Below is a small trained network, with its code and all its weights. Each question gives an input and a class and asks what happens when units are switched off, that is, made to give their printed mean instead of their output.

import numpy as np


def w(rows, s, z=0):
    codes = np.array(rows[::2]) - 128.0
    scale = np.full(codes.shape[1], s)
    scale[-1] = z or s
    return codes * scale


def f(y):
    return np.maximum(y, 0)


def log_softmax(a):
    a = a - a.max(-1, keepdims=True)
    return a - np.log(np.exp(a).sum(-1, keepdims=True))


def net(x, mask):
    res = np.array(x, float).reshape(1, 4) / 4 @ E
    y = f(res @ A[0][:, :-1].T + A[0][:, -1])
    res = res + np.where(mask, y, B[0][:, -1]) @ B[0][:, :-1]
    return log_softmax(res[-1] @ U[:, :-1].T + U[:, -1])


A, B = {}, {}
E = w([
[158,223,55,10,134,255,133],'x0',
[67,99,75,117,229,91,184],'x1',
[99,129,228,80,228,208,72],'x2',
[106,173,167,217,111,241,230],'x3',
],0.011)
A[0] = w([
[172,254,49,37,139,181,137,21],'N0',
[73,186,187,78,176,171,74,24],'N1',
[22,101,94,66,202,106,171,39],'N2',
[118,145,159,189,131,190,196,4],'N3',
[90,90,4,124,211,148,173,92],'N4',
[206,111,7,130,51,108,220,56],'N5',
[162,94,106,9,130,86,41,39],'N6',
[67,203,171,130,86,211,210,189],'N7',
[229,164,170,109,54,170,45,13],'N8',
[128,111,93,127,208,137,173,78],'N9',
],0.0097,0.0033)
B[0] = w([
[1,103,217,221,111,96,107,249],'N0',
[122,65,151,53,163,187,74,199],'N1',
[159,123,170,121,59,173,190,206],'N2',
[99,116,52,97,165,96,165,203],'N3',
[190,137,165,144,49,143,166,211],'N4',
[150,37,175,36,227,176,98,249],'N5',
[80,151,26,73,127,69,203,226],'N6',
[94,154,79,41,105,62,151,237],'N7',
[196,107,143,140,56,179,215,208],'N8',
[139,129,149,96,78,158,140,175],'N9',
],0.0099,0.014)
U = w([
[94,162,4,75,140,89,174,97],'0',
[175,74,179,46,231,182,82,151],'1',
[221,143,153,134,21,173,189,86],'2',
[48,92,197,210,118,48,100,167],'3',
[152,167,134,100,140,115,126,245],'4',
[171,169,102,182,195,164,79,91],'5',
[149,200,121,187,159,122,38,90],'6',
],0.011)

Each question gives the input, the list of numbers given to net, and the class t.
The units are the neurons (one row each of A and B). Each row of codes is followed by its name. A weight is (code - 128) times the scale printed after its matrix; where a second scale follows, it is the last column's (A, B and U).
mask holds one flag per neuron, in row order. A switched-off neuron (its flag False) gives its mean, the last column of its row in B, instead of its output. The means were averaged over made-up inputs and are rounded, as every weight is.
A unit's drop is (log p(t) with every unit on - log p(t) with that unit switched off) / (log p(t) with every unit on - log p(t) with every unit switched off).
The circuit of an input: a set's keep is (log p(t) with only the set's units on - log p(t) with every unit switched off) / (log p(t) with every unit on - log p(t) with every unit switched off). Starting from all 10 units, units are removed one at a time, each time the one whose removal leaves the highest keep (on an exact tie, the one counted first), for as long as the keep stays at least 0.8.
units of the circuit, in order: the units of the circuit, biggest drop first
unit that matters most: the unit with the biggest drop
top k neurons: the k neurons with the biggest drops, biggest first
drop when u is switched off: that unit's drop, to one decimal
input [-6,6,7,5], class 1: top 2 neurons : (N0, N6)
input [7,6,7,8], class 0: units of the circuit, in order : (N7)
input [-6,6,7,7], class 0: units of the circuit, in order : (N3, N0)
input [-1,2,1,4], class 0: top 2 neurons : (N0, N5)
input [6,-2,-7,8], class 0: top 2 neurons : (N7, N3)
input [-4,5,-2,6], class 0: top 2 neurons : (N0, N3)
input [7,-5,4,6], class 3: top 2 neurons : (N0, N6)
input [-1,2,2,2], class 4: units of the circuit, in order : (N5, N0, N6, N8)
input [6,-8,-8,-4], class 1: top 2 neurons : (N5, N4)
input [-4,-7,6,-3], class 2: top 3 neurons : (N5, N8, N0)
input [-4,-5,4,1], class 2: top 3 neurons : (N5, N0, N8)
input [6,7,5,7], class 0: top 3 neurons : (N7, N3, N8)
input [4,-2,-8,-6], class 1: top 2 neurons : (N5, N7)
input [4,5,0,3], class 2: unit that matters most : N4
input [-7,-7,3,7], class 0: units of the circuit, in order : (N3, N7)
input [1,-7,6,-3], class 2: drop when N5 is switched off : 1.1
input [-5,0,-6,-3], class 1: drop when N0 is switched off : 0.5
input [5,5,1,-3], class 2: drop when N2 is switched off : 0.5
